-1.852 -2.678 -2.474 0.868 -4.608 -2.655 -1.554 0.530 0.505 1.430 1.523 1.038 0.642 -5.177 -0.184 0.989
1.674 1.421 -1.031 0.417 -4.012 1.621 -2.294 1.694 0.272 -0.531 -0.679 3.781 1.092 -1.966 2.380 2.017
1.755 0.240 5.109 -0.043 -0.186 4.869 5.405 0.947 -0.242 -0.494 -0.236 0.811 -0.619 5.539 5.024 0.181
-2.727 -0.913 -4.771 -0.003 -0.097 -4.028 -5.496 0.256 -0.132 0.852 0.488 -1.830 0.830 -5.046 -5.550 0.477
-3.273 -4.612 0.933 1.735 -3.164 -0.056 3.714 0.319 0.645 0.693 0.251 -5.179 0.717 4.393 -0.284 0.626
->
-0.184 0.989 -1.852 -2.678 -2.474 0.868 -4.608 -2.655 -1.554 0.530 0.505 1.430 1.523 1.038 0.642 -5.177
2.380 2.017 1.674 1.421 -1.031 0.417 -4.012 1.621 -2.294 1.694 0.272 -0.531 -0.679 3.781 1.092 -1.966
5.024 0.181 1.755 0.240 5.109 -0.043 -0.186 4.869 5.405 0.947 -0.242 -0.494 -0.236 0.811 -0.619 5.539
-5.550 0.477 -2.727 -0.913 -4.771 -0.003 -0.097 -4.028 -5.496 0.256 -0.132 0.852 0.488 -1.830 0.830 -5.046
-0.284 0.626 -3.273 -4.612 0.933 1.735 -3.164 -0.056 3.714 0.319 0.645 0.693 0.251 -5.179 0.717 4.393

-2.954 4.654 -4.116 -3.455 5.010 -0.266 -3.132 -3.438 -1.969 2.105 -4.995 -3.235 -4.133 -2.818
3.938 -4.044 1.868 5.542 -2.595 -0.467 2.185 2.680 1.179 -0.438 -0.709 4.040 0.683 5.182
->
-4.133 -2.818 -2.954 4.654 -4.116 -3.455 5.010 -0.266 -3.132 -3.438 -1.969 2.105 -4.995 -3.235
0.683 5.182 3.938 -4.044 1.868 5.542 -2.595 -0.467 2.185 2.680 1.179 -0.438 -0.709 4.040

3.603 -2.109 3.192 0.597 4.785 2.229 5.260 1.527
-1.632 1.041 -0.427 -0.480 -0.085 -2.625 -4.283 -1.470
->
5.260 1.527 3.603 -2.109 3.192 0.597 4.785 2.229
-4.283 -1.470 -1.632 1.041 -0.427 -0.480 -0.085 -2.625

4.623 0.399 3.086
0.600 5.126 2.455
->
0.399 3.086 4.623
5.126 2.455 0.600

2.018 2.460 -0.372 -1.806 1.954 1.900 0.654 -0.367 0.603 1.301 5.119 -0.426
2.915 3.081 0.034 3.354 1.075 1.584 0.250 -0.522 0.204 -0.339 3.602 -1.124
-2.754 -2.172 1.164 -4.634 -1.436 -1.349 0.247 0.970 0.858 1.036 -0.122 1.496
-0.202 0.523 0.224 -1.657 1.325 -0.298 0.041 0.110 0.035 -0.380 1.379 -0.920
-0.938 4.033 -0.297 -1.162 4.896 6.220 0.225 -0.746 -0.955 0.165 1.659 -1.391
-2.112 -5.252 1.438 -2.772 -4.774 -5.580 1.193 0.041 0.299 -0.175 -3.063 0.896
-3.264 -0.046 -0.688 -3.056 -1.677 0.883 -0.582 0.326 0.043 0.252 -4.638 0.542
-2.454 0.770 1.435 -3.227 -0.821 0.306 1.687 0.717 1.206 0.141 -2.573 0.633
->
5.119 -0.426 2.018 2.460 -0.372 -1.806 1.954 1.900 0.654 -0.367 0.603 1.301
3.602 -1.124 2.915 3.081 0.034 3.354 1.075 1.584 0.250 -0.522 0.204 -0.339
-0.122 1.496 -2.754 -2.172 1.164 -4.634 -1.436 -1.349 0.247 0.970 0.858 1.036
1.379 -0.920 -0.202 0.523 0.224 -1.657 1.325 -0.298 0.041 0.110 0.035 -0.380
1.659 -1.391 -0.938 4.033 -0.297 -1.162 4.896 6.220 0.225 -0.746 -0.955 0.165
-3.063 0.896 -2.112 -5.252 1.438 -2.772 -4.774 -5.580 1.193 0.041 0.299 -0.175
-4.638 0.542 -3.264 -0.046 -0.688 -3.056 -1.677 0.883 -0.582 0.326 0.043 0.252
-2.573 0.633 -2.454 0.770 1.435 -3.227 -0.821 0.306 1.687 0.717 1.206 0.141

2.975 2.383 -1.806 -2.293 -1.511 -3.190 -0.894 2.452 -3.658 1.956 -2.228 -1.291
2.082 3.535 5.396 5.206 5.077 6.060 -1.714 2.901 0.282 -5.119 5.012 -0.524
->
-2.228 -1.291 2.975 2.383 -1.806 -2.293 -1.511 -3.190 -0.894 2.452 -3.658 1.956
5.012 -0.524 2.082 3.535 5.396 5.206 5.077 6.060 -1.714 2.901 0.282 -5.119

-0.081 0.364 1.759 5.488 2.420 -0.096 -5.284 1.515
-1.041 -2.177 -2.216 4.331 -1.094 1.415 -0.546 -1.199
->
-5.284 1.515 -0.081 0.364 1.759 5.488 2.420 -0.096
-0.546 -1.199 -1.041 -2.177 -2.216 4.331 -1.094 1.415

5.848 6.335 0.252 -0.103 6.288 6.294 6.053 6.119 -0.072
6.202 6.046 6.156 0.181 5.966 5.883 6.224 6.226 0.020
6.099 -0.272 0.184 -0.030 -0.147 0.398 0.092 -0.231 -0.031
6.017 -0.064 -0.365 6.156 -0.206 6.064 -0.035 0.408 0.143
6.063 6.118 6.079 6.073 6.311 6.321 0.096 6.077 6.040
-0.303 6.088 6.381 0.006 6.078 0.265 5.798 6.212 6.173
->
6.119 -0.072 5.848 6.335 0.252 -0.103 6.288 6.294 6.053
6.226 0.020 6.202 6.046 6.156 0.181 5.966 5.883 6.224
-0.231 -0.031 6.099 -0.272 0.184 -0.030 -0.147 0.398 0.092
0.408 0.143 6.017 -0.064 -0.365 6.156 -0.206 6.064 -0.035
6.077 6.040 6.063 6.118 6.079 6.073 6.311 6.321 0.096
6.212 6.173 -0.303 6.088 6.381 0.006 6.078 0.265 5.798
